Below is a small trained network, with its code and all its weights. Each question gives an input and a class and asks what happens when units are switched off, that is, made to give their printed mean instead of their output.

import numpy as np


def w(rows, s, z=0):
    codes = np.array(rows[::2]) - 128.0
    scale = np.full(codes.shape[1], s)
    scale[-1] = z or s
    return codes * scale


def norm(h):
    return h / np.sqrt((h * h).mean(-1, keepdims=True) + 1e-5)


def f(y):
    return y / 2 * (1 + np.tanh(0.7978845608 * (y + 0.044715 * y**3)))


def log_softmax(a):
    a = a - a.max(-1, keepdims=True)
    return a - np.log(np.exp(a).sum(-1, keepdims=True))


def net(x, mask):
    res = np.array(x, float).reshape(1, 8) / 4 @ E
    u = 0
    for l in range(4):
        y = f(norm(res) @ A[l][:, :-1].T + A[l][:, -1])
        res = res + np.where(mask[u : u + 5], y, B[l][:, -1]) @ B[l][:, :-1]
        u += 5
    return log_softmax(norm(res)[-1] @ U[:, :-1].T + U[:, -1])


A, B = {}, {}
E = w([
[136,135,128,123,119,122,128,146,129,121],'x0',
[206,65,151,99,17,51,103,56,138,118],'x1',
[107,196,161,52,63,196,142,102,113,118],'x2',
[50,124,118,138,61,132,55,152,162,103],'x3',
[156,216,181,253,104,184,112,46,186,214],'x4',
[116,131,55,142,129,149,174,88,188,110],'x5',
[134,110,147,134,111,142,145,152,129,121],'x6',
[134,126,131,134,121,130,133,140,127,124],'x7',
],0.0036)
A[0] = w([
[107,169,164,82,72,210,171,120,105,121,113],'0.n1',
[106,121,138,210,151,60,138,112,153,36,4],'0.n2',
[144,78,128,1,148,159,132,186,164,209,152],'0.n3',
[112,117,47,141,102,127,185,145,195,123,108],'0.n4',
[155,90,157,72,109,160,87,121,198,145,146],'0.n5',
],0.005,0.0027)
B[0] = w([
[64,174,136,51,111,115,134,88,101,201,251],'0.n1',
[86,100,81,152,122,157,43,146,43,137,98],'0.n2',
[128,226,199,154,101,131,155,74,167,170,226],'0.n3',
[101,210,62,180,120,162,164,18,2,95,198],'0.n4',
[186,111,120,161,128,73,130,52,211,114,179],'0.n5',
],0.0059,0.0017)
A[1] = w([
[10,109,141,161,59,156,28,117,141,33,5],'1.n1',
[134,30,108,246,200,145,127,216,131,105,192],'1.n2',
[11,106,88,131,16,177,2,166,198,88,130],'1.n3',
[59,112,160,212,171,129,139,158,24,126,1],'1.n4',
[152,98,216,141,95,141,71,201,112,187,87],'1.n5',
],0.0038,0.00079)
B[1] = w([
[167,101,159,24,254,65,187,103,32,226,192],'1.n1',
[144,68,57,42,77,156,94,117,182,196,233],'1.n2',
[229,145,145,158,167,135,228,145,104,161,249],'1.n3',
[165,133,204,164,91,124,54,140,73,102,168],'1.n4',
[106,164,187,181,229,98,36,48,112,105,166],'1.n5',
],0.0055,0.0019)
A[2] = w([
[60,41,134,2,173,115,152,136,99,13,90],'2.n1',
[126,151,184,214,146,159,83,69,187,169,107],'2.n2',
[115,145,149,207,117,141,73,102,77,118,253],'2.n3',
[155,52,60,111,112,182,19,109,120,137,137],'2.n4',
[35,164,118,81,182,210,111,171,154,149,112],'2.n5',
],0.0052,0.0021)
B[2] = w([
[62,218,186,231,127,149,136,154,251,190,213],'2.n1',
[98,199,121,120,111,116,177,249,133,118,254],'2.n2',
[74,97,133,54,141,131,102,97,174,113,200],'2.n3',
[122,138,97,34,72,131,128,104,194,114,173],'2.n4',
[249,77,101,98,1,138,89,152,137,95,218],'2.n5',
],0.007,0.0031)
A[3] = w([
[137,115,93,134,148,214,106,225,79,112,65],'3.n1',
[184,148,168,46,146,148,237,154,126,194,248],'3.n2',
[114,131,253,50,188,134,18,170,124,126,164],'3.n3',
[120,152,98,160,120,228,135,93,149,175,154],'3.n4',
[116,137,129,148,122,201,109,198,123,126,25],'3.n5',
],0.005,0.0015)
B[3] = w([
[255,87,185,149,89,55,125,27,111,165,142],'3.n1',
[112,64,49,174,171,79,29,178,111,146,254],'3.n2',
[126,110,58,113,148,180,208,80,113,59,193],'3.n3',
[87,44,145,119,196,110,163,99,131,78,177],'3.n4',
[115,195,204,140,74,28,178,86,176,133,141],'3.n5',
],0.0078,0.0055)
U = w([
[61,200,216,214,142,127,136,222,211,167,80],'0',
[104,86,98,61,108,158,48,139,132,178,195],'1',
[147,109,95,132,145,117,102,156,115,105,254],'2',
[182,75,128,222,221,83,99,150,22,172,67],'3',
[254,101,221,129,34,118,104,76,146,92,39],'4',
[106,137,137,114,179,201,207,66,73,33,59],'5',
],0.0072,0.003)

Each question gives the input, the list of numbers given to net, and the class t.
The units are the neurons (one row each of A and B). Each row of codes is followed by its name. A weight is (code - 128) times the scale printed after its matrix; where a second scale follows, it is the last column's (A, B and U).
mask holds one flag per neuron, layer by layer. A switched-off neuron (its flag False) gives its mean, the last column of its row in B, instead of its output. The means were averaged over made-up inputs and are rounded, as every weight is.
A unit's drop is (log p(t) with every unit on - log p(t) with that unit switched off) / (log p(t) with every unit on - log p(t) with every unit switched off).
The circuit of an input: a set's keep is (log p(t) with only the set's units on - log p(t) with every unit switched off) / (log p(t) with every unit on - log p(t) with every unit switched off). Starting from the 12 units with the biggest drops (on a tie, the unit counted first), units are removed one at a time, each time the one whose removal leaves the highest keep (on an exact tie, the one counted first), for as long as the keep stays at least 0.8.
circuit, biggest first: the units of the circuit, biggest drop first
k most important neurons: the k neurons with the biggest drops, biggest first
top k neurons in layer l: the k neurons of layer l with the biggest drops, biggest first
input [1,-4,-7,-3,-3,8,7,-3], class 5: 2 most important neurons	[0.n4 3.n2]
input [1,-3,3,-7,-5,7,-7,-6], class 3: circuit, biggest first	[3.n2]
input [-3,5,7,-2,-1,2,5,-6], class 1: circuit, biggest first	[0.n1 3.n2]
input [6,-7,3,6,-5,-5,4,-5], class 4: circuit, biggest first	[2.n5 3.n1]
input [5,0,5,7,-4,7,2,-5], class 3: circuit, biggest first	[1.n3 1.n1 3.n2]
input [-1,-1,8,-3,7,5,4,-3], class 1: circuit, biggest first	[0.n1 3.n2]
input [2,-3,-8,2,-6,1,-1,-6], class 1: circuit, biggest first	[1.n2 2.n4]
input [2,0,-8,-7,-4,-2,5,4], class 1: top 3 neurons in layer 1	[1.n2 1.n3 1.n1]
input [5,6,4,1,8,3,7,1], class 0: circuit, biggest first	[2.n2 2.n5]
input [6,4,-3,-7,8,4,-8,-4], class 0: 3 most important neurons	[2.n2 1.n1 1.n3]
input [0,-8,4,-4,7,3,-5,-2], class 4: top 2 neurons in layer 0	[0.n3 0.n5]
input [0,-1,-5,7,-2,3,-6,5], class 3: circuit, biggest first	[1.n1 1.n3]
input [3,-3,8,0,1,0,8,-8], class 1: circuit, biggest first	[0.n1 3.n2]
input [-7,4,6,5,-7,5,-8,-2], class 0: circuit, biggest first	[2.n1]
input [-7,1,6,-8,5,-2,3,6], class 3: 3 most important neurons	[3.n2 2.n1 2.n4]
input [-3,0,-7,8,-3,0,6,6], class 3: 2 most important neurons	[1.n3 1.n1]
input [-1,-8,5,-2,5,5,-4,5], class 4: top 2 neurons in layer 2	[2.n5 2.n1]
input [5,-2,-3,-3,-4,-8,-3,-2], class 5: top 2 neurons in layer 3	[3.n3 3.n2]
input [3,5,-2,-6,-4,-7,-8,-4], class 5: top 3 neurons in layer 3	[3.n3 3.n2 3.n1]
input [0,6,-3,4,7,-5,-5,1], class 0: circuit, biggest first	[2.n2]
input [0,-3,7,-4,2,-1,-5,3], class 1: 2 most important neurons	[0.n1 2.n5]
input [-3,-5,-8,-2,-7,-3,-7,3], class 1: 4 most important neurons	[1.n2 2.n4 0.n1 2.n2]
input [-4,3,2,-8,6,6,5,8], class 3: 3 most important neurons	[3.n2 2.n1 0.n3]
input [0,4,-6,3,5,4,5,-7], class 1: 4 most important neurons	[0.n3 0.n2 2.n4 1.n2]
input [-4,-8,4,-1,6,-1,-4,1], class 4: 2 most important neurons	[2.n5 3.n1]
input [-7,7,0,-7,3,-7,4,0], class 2: top 2 neurons in layer 2	[2.n2 2.n3]
input [-7,7,8,2,8,-6,1,2], class 0: 4 most important neurons	[2.n2 2.n5 1.n2 3.n1]
